Here is a tiny trained network, its code and every weight. The questions are about switching its units off for an input and a class, where a switched-off unit gives its printed mean instead of its output.

import numpy as np


def w(rows, s, z=0):
    codes = np.array(rows[::2]) - 128.0
    scale = np.full(codes.shape[1], s)
    scale[-1] = z or s
    return codes * scale


def f(y):
    return y / 2 * (1 + np.tanh(0.7978845608 * (y + 0.044715 * y**3)))


def log_softmax(a):
    a = a - a.max(-1, keepdims=True)
    return a - np.log(np.exp(a).sum(-1, keepdims=True))


def net(x, mask):
    res = np.array(x, float).reshape(1, 3) / 4 @ E
    y = f(res @ A[0][:, :-1].T + A[0][:, -1])
    res = res + np.where(mask, y, B[0][:, -1]) @ B[0][:, :-1]
    return log_softmax(res[-1] @ U[:, :-1].T + U[:, -1])


A, B = {}, {}
E = w([
[132,84,101,131,235,234,103,202,114,49,201],'x0',
[50,96,103,62,136,62,249,166,163,23,90],'x1',
[85,169,125,191,182,126,66,41,220,147,227],'x2',
],0.014)
A[0] = w([
[138,124,148,130,94,111,107,101,95,182,125,131],'neuron 1',
[230,98,90,136,139,131,144,178,40,146,99,196],'neuron 2',
[117,111,113,100,34,162,160,192,167,121,113,99],'neuron 3',
[169,147,136,161,79,152,59,98,142,165,170,196],'neuron 4',
[141,112,123,36,128,81,153,95,78,131,96,152],'neuron 5',
[158,106,133,115,88,160,169,156,118,121,80,253],'neuron 6',
[83,151,153,104,128,54,141,64,132,161,57,100],'neuron 7',
[183,167,142,154,92,115,93,91,115,132,99,145],'neuron 8',
[121,86,137,93,73,97,149,175,132,187,60,169],'neuron 9',
[150,168,166,170,44,113,102,137,110,230,130,227],'neuron 10',
[220,147,164,143,105,195,105,167,68,170,157,196],'neuron 11',
[95,156,128,179,121,95,151,104,247,116,160,179],'neuron 12',
[225,111,158,141,102,43,94,90,110,180,122,210],'neuron 13',
[146,159,110,155,160,202,92,76,119,174,200,114],'neuron 14',
],0.011,0.0044)
B[0] = w([
[89,55,119,96,136,125,129,142,96,89,144,173],'neuron 1',
[173,176,181,142,55,102,109,166,169,71,73,213],'neuron 2',
[122,105,135,91,152,147,154,157,123,165,122,184],'neuron 3',
[132,102,98,174,152,179,110,146,195,123,131,231],'neuron 4',
[143,135,109,137,98,179,162,134,86,135,92,198],'neuron 5',
[145,119,147,90,174,227,101,138,111,97,40,204],'neuron 6',
[171,205,192,204,96,79,144,114,118,197,73,197],'neuron 7',
[98,94,38,65,134,112,113,166,119,116,137,179],'neuron 8',
[116,181,108,120,183,150,136,98,78,170,59,214],'neuron 9',
[124,84,92,92,106,98,67,194,63,23,157,224],'neuron 10',
[191,149,255,156,98,127,106,124,214,119,115,237],'neuron 11',
[140,181,162,146,80,7,117,194,145,122,212,193],'neuron 12',
[110,90,135,117,115,172,152,151,90,87,159,203],'neuron 13',
[92,156,88,185,122,127,140,104,177,182,146,253],'neuron 14',
],0.01,0.023)
U = w([
[112,51,122,75,173,191,65,179,84,12,83,222],'0',
[204,223,254,179,88,87,89,146,168,116,116,207],'1',
[21,106,13,134,156,84,122,179,116,33,241,200],'2',
[117,166,90,199,186,203,61,91,208,244,134,9],'3',
[124,190,136,136,144,164,165,111,65,198,69,2],'4',
],0.0086,0.0027)

Each question gives the input, the list of numbers given to net, and the class t.
The units are the neurons (one row each of A and B). Each row of codes is followed by its name. A weight is (code - 128) times the scale printed after its matrix; where a second scale follows, it is the last column's (A, B and U).
mask holds one flag per neuron, in row order. A switched-off neuron (its flag False) gives its mean, the last column of its row in B, instead of its output. The means were averaged over made-up inputs and are rounded, as every weight is.
A unit's drop is (log p(t) with every unit on - log p(t) with that unit switched off) / (log p(t) with every unit on - log p(t) with every unit switched off).
The circuit of an input: a set's keep is (log p(t) with only the set's units on - log p(t) with every unit switched off) / (log p(t) with every unit on - log p(t) with every unit switched off). Starting from the 12 units with the biggest drops (on a tie, the unit counted first), units are removed one at a time, each time the one whose removal leaves the highest keep (on an exact tie, the one counted first), for as long as the keep stays at least 0.8.
units of the circuit, in order: the units of the circuit, biggest drop first
most important unit: the unit with the biggest drop
k most important neurons: the k neurons with the biggest drops, biggest first
drop of u: that unit's drop, to one decimal
input [8,-2,0], class 1: most important unit -> neuron 11
input [1,6,5], class 2: 4 most important neurons -> [neuron 11; neuron 2; neuron 7; neuron 6]
input [0,8,-5], class 4: units of the circuit, in order -> [neuron 10; neuron 9]
input [1,-2,6], class 3: 2 most important neurons -> [neuron 10; neuron 14]
input [1,3,7], class 2: 3 most important neurons -> [neuron 11; neuron 7; neuron 2]
input [-2,1,-5], class 4: 2 most important neurons -> [neuron 9; neuron 10]
input [1,-6,2], class 3: 2 most important neurons -> [neuron 14; neuron 11]
input [-5,2,0], class 4: 2 most important neurons -> [neuron 11; neuron 2]
input [6,0,-7], class 1: 2 most important neurons -> [neuron 2; neuron 10]
input [-6,4,0], class 4: 4 most important neurons -> [neuron 11; neuron 2; neuron 9; neuron 5]
input [0,-2,-1], class 0: 3 most important neurons -> [neuron 7; neuron 12; neuron 14]
input [3,5,8], class 2: 2 most important neurons -> [neuron 11; neuron 7]
input [0,6,-7], class 4: 2 most important neurons -> [neuron 10; neuron 9]
input [0,-4,-4], class 0: 3 most important neurons -> [neuron 7; neuron 12; neuron 10]
input [1,6,3], class 2: units of the circuit, in order -> [neuron 11]
input [-1,-1,0], class 0: 2 most important neurons -> [neuron 14; neuron 12]
input [-5,0,0], class 0: drop of neuron 10 -> 0.3
input [-8,-2,-7], class 0: drop of neuron 10 -> 0.5
input [-5,2,-3], class 4: drop of neuron 7 -> 0.2
input [-2,0,-4], class 0: most important unit -> neuron 14
